In the rows, 128 means zero.
Each row is followed by its class. Each block has new classes.
[134 140 139 105 126 168 141 175 138 178 144 148 111 154 163  79 171 154
 104 144  80 183 112 170 104 182 142 164 146  91 189 124 123 111 141 160
 193 104 107  90 168 145 105 103 109 110 107 117 110 135 158 162 124 132] | (48)
[142 156 145 169 127 129  96 123 165 178 137  94 145 163 139 128 103 145
  99 126  83 153 127 189  91 129 132 165 134 113 151 114 160 121 201 145
 165 115 112  30 134 136 147 124 124 119  86 139 107  96 127 159 126 116] | (50)
[154 139 118 116 138 167 157 171 131 145 121 168 130 160 130 153 213 157
  94 154 141 177 121 137  99 138 148 126 141 107 145 120 139  91  52 156
 174 117 126 110 190 153 117 101 113 125 157 103 114 162 160 220 114 145] | (48)
[120 143 126 107 123 110 122 126 178 140 143 130 141 156 129 128 146 122
 114 129 123 154 115 140 137 128 126 128 144 130 151 116 131 116 158 125
 116 131 133 117 119 149 124 129 131 112 155 121 131 130 128 157 136 133] | (50)
[117 146 120 153 151 144  99 140 136 184 146 108 123 152 135 116 115 148
 117 152  89 153 135 178  84 131 144 163 127  90 132 128 132 152 198 146
 184 111 146  64 154 105 135 155  99 123  85 145 134 124 147 150 104 124] | (51)
[115 132 104 146 126 119 112 137 127 161 134 125 137 147 122 116 114 130
 137 131 108 138 132 123 109 120 123 130 150 111 106 131 139 140 168 118
 148 119 133 109  93 102 130 159  98 111 130 142 139 124 143 108 132 128] | (51)
[137 120 120  97 111 159 140 154 116 116 141 173 127 111 136 148 193 141
 136 157 153 127 125 123 146 155 149 115 121 116 121 130 116 131  89 121
 129 141 117 180 126 117 101 103 124 119 112 121 129 165 146 151 106 140] | (54)
[148 124 125 116 137 136 135 149 116 131 141 174 139 114 144 139 162 141
 129 150 136 124 139 114 149 150 142 111 149 118 116 135 123 123 103 117
 147 138 129 166 130 122 102 121 127 127  99 116 133 149 135 139 128 136] | (54)
[128 121 134  95 108 151 147 138  81 148 117 127  97 112 131 139 206 168
  94  82 103 161 132 162 101 155 152 126 137 118 136 132 110 125 117 168
 181 110 134 117 163 115 128  92  87 145 112  99 120 130 140 137  94 157] | (48)
[131 143 119 119 134 137 130 125 146 154 136 127 136 163 141 132 151 146
 104 140 109 165 117 159 105 134 147 150 139 112 146 134 116 120 148 137
 144 117 124  75 150 150 135 106 143 123  88 111 112 135 137 171 137 127] | (50)
[151 117 123  87 127 142 153 164 130 130 140 179 131 150 129 174 190 140
 122 165 147 150 114 111 150 148 147 127 130 113 117 118 105 127  88 118
 131 117 116 161 135 141  90 118 119 128 142 104 136 165 143 151 117 137] | (54)
[112 139 130  91 132 130 143 144 158 118 119 133 141 145 100 137 193 141
 133 102 153 154 102 126 118 102 151 134 162 137 146 124 115 109 137 147
 105 138 152 125 158 147 139 108 158 131 190 110 125  98 121 163 135 117] | (42)
[121 152 138  67 132 119 185 146 107 110 101 142 122 140  89 148 183 148
 119  80 149 169 119 116 121 136 134 117 154 135 124 142 119  75  87 145
 104 161 137 158 183 167 118  96 139 143 188 100 136 123 114 125 145 133] | (48)
[149 115 130 105 132 151 137 149 120 133 137 185 134 131 144 159 205 132
 118 151 135 142 121 139 149 168 156 112 142 133 136 122 112 123  77 106
 163 145 125 137 109 132  94  94 140 117 116 106 126 152 141 186 124 139] | (54)
[153 131 129  87 140 142 129 164 131 124 154 183 136 134 123 156 183 161
 116 208 147 142 123 128 163 168 144 119 133 115 129  82 112 131 110 112
 144 130 119 169 122 129  94 105 138 125 117 110 141 174 139 167 122 129] | (54)
[137 118 127 159 165 139  97  82 158 184 150 103 143 127 114 102   4 139
 112 137  97 122 128 170  91 116 126 170 123 109 131 140 134 147 177 137
 164 126 128  49 128 110 177 143 115 122 108 137 113 109 139 161 122 122] | (50)
[124 120 146 131 119 127 111 119 130 131 137 115 137 114 151 137 161 132
 117 135 115 137 128 151 140 166 137 129 133 115 135 123 130 137 130 128
 154 127 129 104 126 121 122 125 126 117  88 127 121 111 115 141 121 126] | (48)
[136 124 129 105 129 144 128 143 113 137 140 172 120 122 137 146 189 151
 126 152 137 140 128 135 152 127 155 112 145 126 133 123 120 120  98 117
 159 122 112 143 132 123 108 111 140 126 138 116 111 158 151 169 128 130] | (54)
[145 149 137 146 125 154  99 136 155 167 163  90 146 164 127 145 145 148
  97 155  96 151 133 189  93 133 153 139 134 114 163 117 130 128 164 140
 174 106 102  21 157 154 161 125 144 119  87 154  96 110 131 198 129 128] | (50)

Each row is followed by its class.
[138 108 136 131 131 126 130 116 127 130 135 120 129 132 145 115 118 141
 130 126 127 124 124 139 125  80 132 137 137 138 119 140 117 123 132 127
 125 131 110 122 130 129 134 108 132 118 133 132 134 133 127 122 126 131] | F
[148 117 147 119 134 118 112 117 117 133 130 102 131 115 168 114  96 156
  72 122 128 110 133 141 108 121 139 161 139 143 134 133 157 112 141  90
 126 154 115 129 132 117  74  82 140 102 136 133 120 108 121  96 108 119] | M
[142 115 138 126 130 130 127 118 131 132 134 118 128 132 141 120 111 139
 131 132 122 126 122 134 124  83 134 139 136 133 124 137 126 119 137 125
 126  96 106 116 129 130 133 108 131 115 135 130 128 117 127 127 123 106] | M
[134 121 143 122 129 129 124 119 136 125 128 117 129 146 145 113 116 138
 123 131 131 123 121 132 121  91 128 144 143 129 134 136 121 123 140 127
 125 131  99 120 132 133 121 105 133 112 132 132 135 111 132 121 114 124] | M
[151  89 125 139 134 139 121 115 112 140 141 130 125 113 143 126 104 147
 143 123 122 127 135 143 130  68 140 116 137 132 113 154 114 115 130 123
 134 136 123 121 123 126 142 114 134 124 138 129 150 122 125 132 143 140] | M
[141 126 150 127 129 126 124 118 132 133 126 122 130 141 139 112 113 138
 125 129 124 134 114 132 122  78 134 145 137 136 125 137 121 117 135 123
 128 128 101 122 131 131 126 105 122 114 129 131 130 105 127 125 116 120] | M
[138 100 162 126 123 119 128 103 138 131 143 118 123 146 146 100 100 132
 159 134 116 130 115 132 124  17 131 144 140 148 115 149  98 124 142 137
 130 131  57 125 113 132 147  96 139  99 144 136 145  96 127 117 111 126] | M
[161 111 142 129 127 101 122 116 125 136 131 107 129 117 165 113  98 160
 102 128 128 112 130 132 112  73 133 160 138 154 116 151 125 108 150 109
 125 140  74 115 131 122 124  95 133  97 137 165 126 105 127 108 110 117] | M
[136 145 150 117 124 113 132 124 146 124 123 106 135 161 143 104 122 135
 117 130 128 120 125 122 120  91 124 158 140 135 138 127 125 125 141 122
 129 131  86 121 131 128 112 101 136 108 141 134 132 112 121 116  99 115] | M
[129 119 131 126 125 119 127 127 125 127 132 129 130 117 133 128 122 135
 118 126 135 124 131 122 125 139 127 146 118 133 124 132 131 125 138 121
 127 132 121 134 131 123 124 130 134 125 126 145 119 129 134 120 124 125] | M
[128 123 135 131 129 134 130 125 133 130 132 126 125 131 128 129 122 126
 133 130 126 126 122 126 123 102 129 134 128 129 130 124 119 129 121 130
 127 135 123 128 141 131 128 121 130 124 128 132 135 124 130 125 123 128] | M
[200 144 121 104  77  77 177 131 145 139 133 151 129 226 131 104 148 165
 187 141 134 168 119  87 137  34 114 120 113 136  63 180 107 112 156 165
 132  72  12  84 126 129 238 154 116 117 118 138 132 124 133 156 165 132] | F
[144 122 141 130 129 128 125 118 129 133 125 118 125 143 140 113 115 136
 127 130 111 118 129 133 119  81 133 147 139 135 126 152 122 117 137 125
 125 133 102 121 129 123 130 103 136 118 131 131 129 120 126 120 123 126] | M
[105  30 128 165 189 227  72  88  80 140 138 140 114  18 135 143  78 111
 155 110  99  97 121 211 127  78 158  91 168 118 154 138 102 133  99 136
 136 179 244 144 115 123  87  82 148 151 153 123 140 124 128 130 145 153] | F
